Below are the code and all the weights of a small trained network. Each question names an input and a class and asks about switching units off, where a switched-off unit gives its printed mean instead of its output.

import numpy as np


def w(rows, s, z=0):
    codes = np.array(rows[::2]) - 128.0
    scale = np.full(codes.shape[1], s)
    scale[-1] = z or s
    return codes * scale


def f(y):
    return y / 2 * (1 + np.tanh(0.7978845608 * (y + 0.044715 * y**3)))


def log_softmax(a):
    a = a - a.max(-1, keepdims=True)
    return a - np.log(np.exp(a).sum(-1, keepdims=True))


def net(x, mask):
    res = np.array(x, float).reshape(1, 8) / 4 @ E
    y = f(res @ A[0][:, :-1].T + A[0][:, -1])
    res = res + np.where(mask, y, B[0][:, -1]) @ B[0][:, :-1]
    return log_softmax(res[-1] @ U[:, :-1].T + U[:, -1])


A, B = {}, {}
E = w([
[129,131,130,128],'x0',
[169,59,195,120],'x1',
[152,138,112,1],'x2',
[129,134,129,125],'x3',
[128,131,129,128],'x4',
[36,117,164,89],'x5',
[126,129,130,128],'x6',
[130,127,127,130],'x7',
],0.0092)
A[0] = w([
[90,211,75,132,62],'N0',
[126,69,203,121,98],'N1',
[100,95,139,215,33],'N2',
[114,122,129,218,132],'N3',
[52,177,79,135,88],'N4',
[233,170,101,163,115],'N5',
[134,91,137,119,101],'N6',
[76,176,64,142,50],'N7',
[2,119,191,108,86],'N8',
[142,33,168,125,98],'N9',
[161,83,213,130,81],'N10',
[130,123,148,131,83],'N11',
[128,141,151,143,3],'N12',
[23,127,176,105,59],'N13',
[162,99,92,46,147],'N14',
[138,83,189,127,103],'N15',
[91,114,144,219,57],'N16',
[161,101,221,133,129],'N17',
[128,4,181,129,60],'N18',
[225,139,64,175,93],'N19',
[107,138,176,219,26],'N20',
[71,203,67,143,57],'N21',
[248,155,91,151,224],'N22',
],0.0081,0.0016)
B[0] = w([
[189,151,115,140,191],'N0',
[166,135,79,183,180],'N1',
[120,189,207,22,208],'N2',
[99,135,171,57,221],'N3',
[210,117,56,175,204],'N4',
[96,64,118,128,192],'N5',
[143,159,134,160,131],'N6',
[235,139,107,182,182],'N7',
[55,37,73,180,253],'N8',
[162,155,114,174,181],'N9',
[192,175,88,169,181],'N10',
[145,125,112,129,123],'N11',
[174,123,134,103,112],'N12',
[78,62,72,161,219],'N13',
[120,186,212,35,201],'N14',
[194,148,54,168,163],'N15',
[97,167,206,34,219],'N16',
[167,152,83,198,183],'N17',
[195,147,105,172,202],'N18',
[96,59,97,127,197],'N19',
[117,182,221,13,212],'N20',
[231,151,100,164,204],'N21',
[2,23,117,114,219],'N22',
],0.006,0.0041)
U = w([
[116,130,131,136,254],'0',
[54,2,96,160,90],'1',
[124,223,224,51,101],'2',
[240,177,81,219,32],'3',
[111,116,137,144,147],'4',
],0.0079,0.0051)

Each question gives the input, the list of numbers given to net, and the class t.
The units are the neurons (one row each of A and B). Each row of codes is followed by its name. A weight is (code - 128) times the scale printed after its matrix; where a second scale follows, it is the last column's (A, B and U).
mask holds one flag per neuron, in row order. A switched-off neuron (its flag False) gives its mean, the last column of its row in B, instead of its output. The means were averaged over made-up inputs and are rounded, as every weight is.
A unit's drop is (log p(t) with every unit on - log p(t) with that unit switched off) / (log p(t) with every unit on - log p(t) with every unit switched off).
The circuit of an input: a set's keep is (log p(t) with only the set's units on - log p(t) with every unit switched off) / (log p(t) with every unit on - log p(t) with every unit switched off). Starting from the 12 units with the biggest drops (on a tie, the unit counted first), units are removed one at a time, each time the one whose removal leaves the highest keep (on an exact tie, the one counted first), for as long as the keep stays at least 0.8.
circuit, biggest first: the units of the circuit, biggest drop first
unit that matters most: the unit with the biggest drop
k most important neurons: the k neurons with the biggest drops, biggest first
drop when u is switched off: that unit's drop, to one decimal
input [-2,3,2,-3,0,8,2,-2], class 1: unit that matters most	N8
input [5,-1,6,-4,-7,8,-7,6], class 1: 2 most important neurons	(N8 N13)
input [2,-1,-6,0,8,-7,7,5], class 1: 2 most important neurons	(N22 N19)
input [-4,-5,0,-1,1,-5,0,-1], class 1: circuit, biggest first	(N22 N19)
input [-2,-2,6,-1,2,-8,-4,7], class 1: circuit, biggest first	(N22 N19)
input [8,5,-6,-1,-3,4,0,-1], class 2: circuit, biggest first	(N20 N2)
input [1,-8,2,1,6,-3,-4,5], class 3: circuit, biggest first	(N21 N7)
input [-2,-7,-4,1,-2,5,3,-2], class 3: circuit, biggest first	(N21 N4)
input [4,6,-5,-2,4,-8,7,-3], class 1: 3 most important neurons	(N22 N19 N5)
input [3,5,-1,-2,-7,-1,-1,-2], class 3: drop when N8 is switched off	0.1
input [-2,5,-1,0,2,1,7,2], class 3: drop when N15 is switched off	0.1
input [-4,6,3,-4,-6,-7,7,-6], class 1: drop when N5 is switched off	0.2
input [1,-7,6,-2,3,5,7,1], class 3: drop when N8 is switched off	0.0
input [-3,3,7,-6,-5,-8,8,2], class 1: unit that matters most	N22
